Here is a tiny trained network, its code and every weight. The questions are about switching its units off for an input and a target symbol, where a switched-off unit gives its printed mean instead of its output.

import numpy as np


def w(rows, s, z=0):
    codes = np.array(rows[::2]) - 128.0
    scale = np.full(codes.shape[1], s)
    scale[-1] = z or s
    return codes * scale


def f(y):
    return y / 2 * (1 + np.tanh(0.7978845608 * (y + 0.044715 * y**3)))


def softmax(a):
    e = np.exp(a - a.max(-1, keepdims=True))
    return e / e.sum(-1, keepdims=True)


def log_softmax(a):
    a = a - a.max(-1, keepdims=True)
    return a - np.log(np.exp(a).sum(-1, keepdims=True))


def net(x, mask):
    ids = ['ΘΛΨβζημτ'.index(c) for c in x.split()]
    T = len(ids)
    res = E[ids] + P[:T]
    r = res
    for j in range(2):
        rows = slice(2 * j, 2 * j + 2)
        q, k, v = (r @ M[0][rows].T for M in (Q, K, V))
        z = softmax(np.where(np.tri(T) > 0, q @ k.T / 2**0.5, -1e9)) @ v
        o = O[0][rows]
        res = res + np.where(mask[j], z, o[:, -1]) @ o[:, :-1]
    y = f(res @ A[0][:, :-1].T + A[0][:, -1])
    res = res + np.where(mask[2:6], y, B[0][:, -1]) @ B[0][:, :-1]
    return log_softmax(res[-1] @ U[:, :-1].T + U[:, -1])


Q, K, V, O, A, B = {}, {}, {}, {}, {}, {}
E = w([
[164,38,151,215,204],'Θ',
[135,168,187,123,16],'Λ',
[129,158,250,124,5],'Ψ',
[34,118,99,99,138],'β',
[132,126,150,123,186],'ζ',
[33,116,134,85,164],'η',
[147,124,134,138,176],'μ',
[105,137,42,145,120],'τ',
],0.014)
P = w([
[92,204,145,245,159],'0',
[99,143,143,200,133],'1',
[99,126,119,158,146],'2',
[134,122,126,136,155],'3',
[111,97,93,119,134],'4',
[150,97,121,103,146],'5',
[111,70,77,87,115],'6',
[155,73,98,76,108],'7',
[151,67,98,60,143],'8',
],0.011)
Q[0] = w([
[114,122,152,130,108],'H1',
[142,177,121,89,142],'H1',
[85,106,127,169,132],'H2',
[120,172,248,189,43],'H2',
],0.015)
K[0] = w([
[161,174,143,169,88],'H1',
[124,97,112,185,177],'H1',
[188,133,175,144,140],'H2',
[69,255,140,251,161],'H2',
],0.012)
V[0] = w([
[113,20,126,112,118],'H1',
[117,108,98,192,162],'H1',
[16,182,73,79,118],'H2',
[97,110,254,83,108],'H2',
],0.0091)
O[0] = w([
[161,166,97,204,150,83],'H1',
[68,115,63,137,85,225],'H1',
[144,227,121,191,230,170],'H2',
[94,114,182,248,58,2],'H2',
],0.012,0.0043)
A[0] = w([
[189,227,96,55,124,253],'N1',
[71,104,86,43,229,106],'N2',
[167,214,175,2,114,16],'N3',
[146,192,122,220,229,75],'N4',
],0.0082,0.0021)
B[0] = w([
[89,133,133,194,171,216],'N1',
[229,153,255,38,114,252],'N2',
[41,74,63,179,218,167],'N3',
[254,40,72,183,107,176],'N4',
],0.0073,0.011)
U = w([
[108,41,88,2,71,59],'Θ',
[34,128,96,129,207,121],'Λ',
[26,99,13,183,112,254],'Ψ',
[207,122,119,208,137,76],'β',
[128,170,172,116,74,149],'ζ',
[184,32,94,232,172,88],'η',
[92,126,138,54,116,125],'μ',
[215,183,218,63,150,123],'τ',
],0.0066,0.0058)

Each question gives the input, a string of symbols that net reads in full, and the target symbol t.
The units are the heads (2 rows each of Q, K, V and O) and the neurons (one row each of A and B). Each row of codes is followed by its name. A weight is (code - 128) times the scale printed after its matrix; where a second scale follows, it is the last column's (O, A, B and U).
mask holds one flag per unit, heads first, then neurons. A switched-off unit (its flag False) gives its mean, the last column of its rows in O or B, instead of its output. The means were averaged over made-up inputs and are rounded, as every weight is.
A unit's drop is (log p(t) with every unit on - log p(t) with that unit switched off) / (log p(t) with every unit on - log p(t) with every unit switched off).
The circuit of an input: a set's keep is (log p(t) with only the set's units on - log p(t) with every unit switched off) / (log p(t) with every unit on - log p(t) with every unit switched off). Starting from all 6 units, units are removed one at a time, each time the one whose removal leaves the highest keep (on an exact tie, the one counted first), for as long as the keep stays at least 0.8.
units of the circuit, in order: the units of the circuit, biggest drop first
which heads matter: for each layer, one digit per head in row order, 1 if its drop is at least 0.15 and else 0, layers parted by /
drop of u: that unit's drop, to one decimal
input τ ζ τ η η, target η: units of the circuit, in order	H2, N4
input τ μ τ Ψ τ Θ μ, target Θ: units of the circuit, in order	H2
input η Ψ Ψ η, target Ψ: which heads matter	01
input β ζ τ τ τ Ψ τ η μ, target η: units of the circuit, in order	H2, H1, N4
input Θ ζ Θ ζ, target Θ: which heads matter	01
input Ψ Θ η, target Θ: which heads matter	01
input Ψ τ Ψ β β τ, target β: units of the circuit, in order	H2, N4, H1
input β η τ Θ Θ Ψ η, target Ψ: which heads matter	11
input β η Λ, target η: units of the circuit, in order	H2, N4, N2
input τ τ τ Θ τ τ τ β, target τ: units of the circuit, in order	N2, H2
input τ τ μ η Ψ τ Ψ β, target Ψ: units of the circuit, in order	H2, N2
input Ψ τ β, target τ: which heads matter	10
input Ψ Λ τ Λ, target ζ: which heads matter	11
input Θ Ψ τ τ τ τ η, target τ: which heads matter	00
input Ψ μ β Ψ Ψ Ψ Λ Ψ, target ζ: which heads matter	01
input τ Θ μ Θ β τ Ψ μ, target Ψ: which heads matter	11
input Ψ τ η τ, target η: which heads matter	01
input τ τ Θ η η Ψ Θ Λ, target Λ: drop of N3	0.6
input τ μ τ β η Ψ ζ, target Ψ: drop of N2	1.3
input Θ η η τ μ η η, target η: drop of H2	1.9
